Here is a tiny trained network, its code and every weight. The questions are about switching its units off for an input and a class, where a switched-off unit gives its printed mean instead of its output.

import numpy as np


def w(rows, s, z=0):
    codes = np.array(rows[::2]) - 128.0
    scale = np.full(codes.shape[1], s)
    scale[-1] = z or s
    return codes * scale


def norm(h):
    return h / np.sqrt((h * h).mean(-1, keepdims=True) + 1e-5)


def f(y):
    return y / 2 * (1 + np.tanh(0.7978845608 * (y + 0.044715 * y**3)))


def log_softmax(a):
    a = a - a.max(-1, keepdims=True)
    return a - np.log(np.exp(a).sum(-1, keepdims=True))


def net(x, mask):
    res = np.array(x, float).reshape(1, 6) / 4 @ E
    u = 0
    for l in range(4):
        y = f(norm(res) @ A[l][:, :-1].T + A[l][:, -1])
        res = res + np.where(mask[u : u + 7], y, B[l][:, -1]) @ B[l][:, :-1]
        u += 7
    return log_softmax(norm(res)[-1] @ U[:, :-1].T + U[:, -1])


A, B = {}, {}
E = w([
[117,32,179,215,183,158,182,185],'x0',
[139,94,106,135,137,238,155,212],'x1',
[109,2,233,124,118,166,158,134],'x2',
[52,126,189,170,231,150,86,120],'x3',
[167,176,191,132,192,85,97,237],'x4',
[151,123,84,62,212,88,136,197],'x5',
],0.0069)
A[0] = w([
[128,68,76,23,171,125,178,209,253],'0.n1',
[83,41,143,75,10,91,135,13,106],'0.n2',
[83,104,34,173,109,211,96,148,143],'0.n3',
[79,200,201,222,104,145,154,64,131],'0.n4',
[112,146,89,78,117,114,46,138,148],'0.n5',
[176,115,125,82,95,119,119,174,140],'0.n6',
[36,141,115,254,193,117,27,153,133],'0.n7',
],0.0073,0.0029)
B[0] = w([
[123,148,112,208,169,110,129,186,246],'0.n1',
[124,85,153,38,207,187,90,106,254],'0.n2',
[58,193,54,171,121,255,137,78,184],'0.n3',
[170,94,96,22,45,90,96,165,222],'0.n4',
[111,159,126,143,170,100,214,8,174],'0.n5',
[147,126,74,131,143,179,141,154,159],'0.n6',
[111,164,188,204,143,95,58,34,248],'0.n7',
],0.0075,0.0051)
A[1] = w([
[128,132,108,110,102,184,35,169,16],'1.n1',
[190,105,143,113,130,220,174,115,1],'1.n2',
[136,85,105,105,41,180,117,143,98],'1.n3',
[159,102,135,84,125,95,130,156,126],'1.n4',
[56,93,2,130,93,130,115,183,229],'1.n5',
[194,80,67,60,122,203,134,102,121],'1.n6',
[112,168,174,97,145,111,110,125,64],'1.n7',
],0.0094,0.0017)
B[1] = w([
[73,92,54,152,43,102,97,163,154],'1.n1',
[181,171,133,171,57,135,168,134,175],'1.n2',
[142,146,151,182,63,203,160,108,182],'1.n3',
[166,96,174,108,241,117,131,103,147],'1.n4',
[136,100,184,149,128,126,2,95,209],'1.n5',
[93,84,152,178,117,121,188,120,254],'1.n6',
[162,176,138,50,76,21,134,67,167],'1.n7',
],0.0075,0.0044)
A[2] = w([
[155,81,139,139,5,176,162,93,110],'2.n1',
[161,173,51,111,114,115,128,92,99],'2.n2',
[150,175,54,114,175,109,133,75,9],'2.n3',
[137,91,134,2,174,154,120,115,101],'2.n4',
[93,163,92,18,151,81,77,167,109],'2.n5',
[91,139,111,34,107,137,149,34,99],'2.n6',
[64,76,192,171,33,147,229,136,137],'2.n7',
],0.0079,0.0016)
B[2] = w([
[97,37,77,64,3,198,111,116,248],'2.n1',
[109,227,174,67,166,146,170,168,189],'2.n2',
[18,212,114,124,84,146,163,163,197],'2.n3',
[18,20,121,60,195,83,173,92,182],'2.n4',
[97,132,178,253,51,116,220,156,188],'2.n5',
[207,22,123,84,181,105,167,251,254],'2.n6',
[151,205,41,87,30,167,136,152,244],'2.n7',
],0.0066,0.0041)
A[3] = w([
[141,150,87,96,107,58,40,123,196],'3.n1',
[158,181,117,78,122,122,104,131,73],'3.n2',
[98,149,255,143,118,50,102,138,174],'3.n3',
[202,70,148,193,174,116,121,207,116],'3.n4',
[118,67,110,66,148,115,109,80,1],'3.n5',
[161,204,101,65,150,113,207,153,137],'3.n6',
[85,209,127,99,174,158,113,128,110],'3.n7',
],0.0091,0.002)
B[3] = w([
[203,58,223,144,145,128,106,143,180],'3.n1',
[49,21,125,113,138,19,159,119,141],'3.n2',
[223,123,117,136,27,90,67,140,254],'3.n3',
[254,134,102,214,193,190,226,175,220],'3.n4',
[120,75,173,117,177,72,147,129,172],'3.n5',
[54,100,147,152,82,108,207,204,197],'3.n6',
[44,207,90,97,137,138,105,95,184],'3.n7',
],0.0079,0.0055)
U = w([
[120,22,148,70,161,79,170,69,134],'0',
[207,138,186,164,93,53,43,65,225],'1',
[58,219,111,119,82,36,213,148,7],'2',
[209,116,110,213,176,144,188,192,221],'3',
[72,190,61,166,197,169,77,50,41],'4',
[124,98,79,123,2,227,130,86,129],'5',
],0.014,0.0014)

Each question gives the input, the list of numbers given to net, and the class t.
The units are the neurons (one row each of A and B). Each row of codes is followed by its name. A weight is (code - 128) times the scale printed after its matrix; where a second scale follows, it is the last column's (A, B and U).
mask holds one flag per neuron, layer by layer. A switched-off neuron (its flag False) gives its mean, the last column of its row in B, instead of its output. The means were averaged over made-up inputs and are rounded, as every weight is.
A unit's drop is (log p(t) with every unit on - log p(t) with that unit switched off) / (log p(t) with every unit on - log p(t) with every unit switched off).
The circuit of an input: a set's keep is (log p(t) with only the set's units on - log p(t) with every unit switched off) / (log p(t) with every unit on - log p(t) with every unit switched off). Starting from the 12 units with the biggest drops (on a tie, the unit counted first), units are removed one at a time, each time the one whose removal leaves the highest keep (on an exact tie, the one counted first), for as long as the keep stays at least 0.8.
circuit, biggest first: the units of the circuit, biggest drop first
most important unit: the unit with the biggest drop
top k neurons: the k neurons with the biggest drops, biggest first
k most important neurons of layer l: the k neurons of layer l with the biggest drops, biggest first
input [-2,4,-5,-2,-2,8], class 4: circuit, biggest first => 1.n5, 3.n3
input [-6,-1,-2,0,6,-7], class 2: most important unit => 1.n5
input [-1,1,1,8,0,7], class 1: circuit, biggest first => 0.n7, 3.n3
input [-5,3,-6,-3,-7,6], class 2: circuit, biggest first => 3.n6, 2.n2
input [1,5,3,-6,7,-5], class 5: top 3 neurons => 2.n1, 2.n7, 1.n3
input [-1,8,-2,1,1,-1], class 4: top 2 neurons => 0.n3, 0.n4
input [1,-5,5,6,-7,-6], class 0: circuit, biggest first => 0.n2, 3.n5
input [-7,-7,-7,-5,-5,-6], class 0: 2 most important neurons of layer 2 => 2.n6, 2.n7
input [-1,4,3,4,-5,7], class 4: top 2 neurons => 0.n3, 2.n6
input [-6,-8,-4,-2,0,-5], class 2: circuit, biggest first => 2.n2, 0.n7
input [2,3,-4,4,-2,-4], class 4: top 4 neurons => 0.n3, 0.n7, 3.n3, 1.n6
input [-6,-1,8,4,-5,-6], class 0: top 2 neurons => 0.n2, 2.n4
input [4,-3,-4,1,-8,5], class 4: top 2 neurons => 0.n4, 0.n3
input [3,3,0,-3,-7,7], class 3: circuit, biggest first => 0.n1
input [-4,2,0,2,-2,7], class 2: 3 most important neurons of layer 0 => 0.n5, 0.n3, 0.n2
input [5,-2,7,4,0,-5], class 5: top 2 neurons => 2.n7, 1.n5
input [-2,-2,-1,3,-8,6], class 0: top 2 neurons => 2.n6, 0.n2
input [-1,2,-4,1,4,-8], class 1: top 3 neurons => 0.n7, 3.n1, 1.n6
input [-6,1,8,1,0,6], class 3: top 2 neurons => 0.n1, 3.n4
input [2,1,-2,4,3,1], class 1: circuit, biggest first => 0.n7
input [1,8,-8,8,8,6], class 4: 2 most important neurons of layer 0 => 0.n7, 0.n4
input [-6,-4,4,7,1,-8], class 0: top 3 neurons => 0.n2, 0.n4, 2.n4
input [1,-8,-4,-7,-8,6], class 0: 2 most important neurons of layer 0 => 0.n2, 0.n7
input [5,-8,7,6,-1,3], class 1: top 2 neurons => 3.n3, 0.n7
input [-2,-8,8,5,4,5], class 1: top 2 neurons => 3.n3, 0.n2
input [-6,-7,-4,-6,-2,-4], class 0: 3 most important neurons of layer 0 => 0.n2, 0.n1, 0.n3
input [0,-6,5,-1,-7,-4], class 0: circuit, biggest first => 0.n2
input [-6,-6,-1,-2,2,-4], class 0: 3 most important neurons of layer 2 => 2.n6, 2.n4, 2.n7
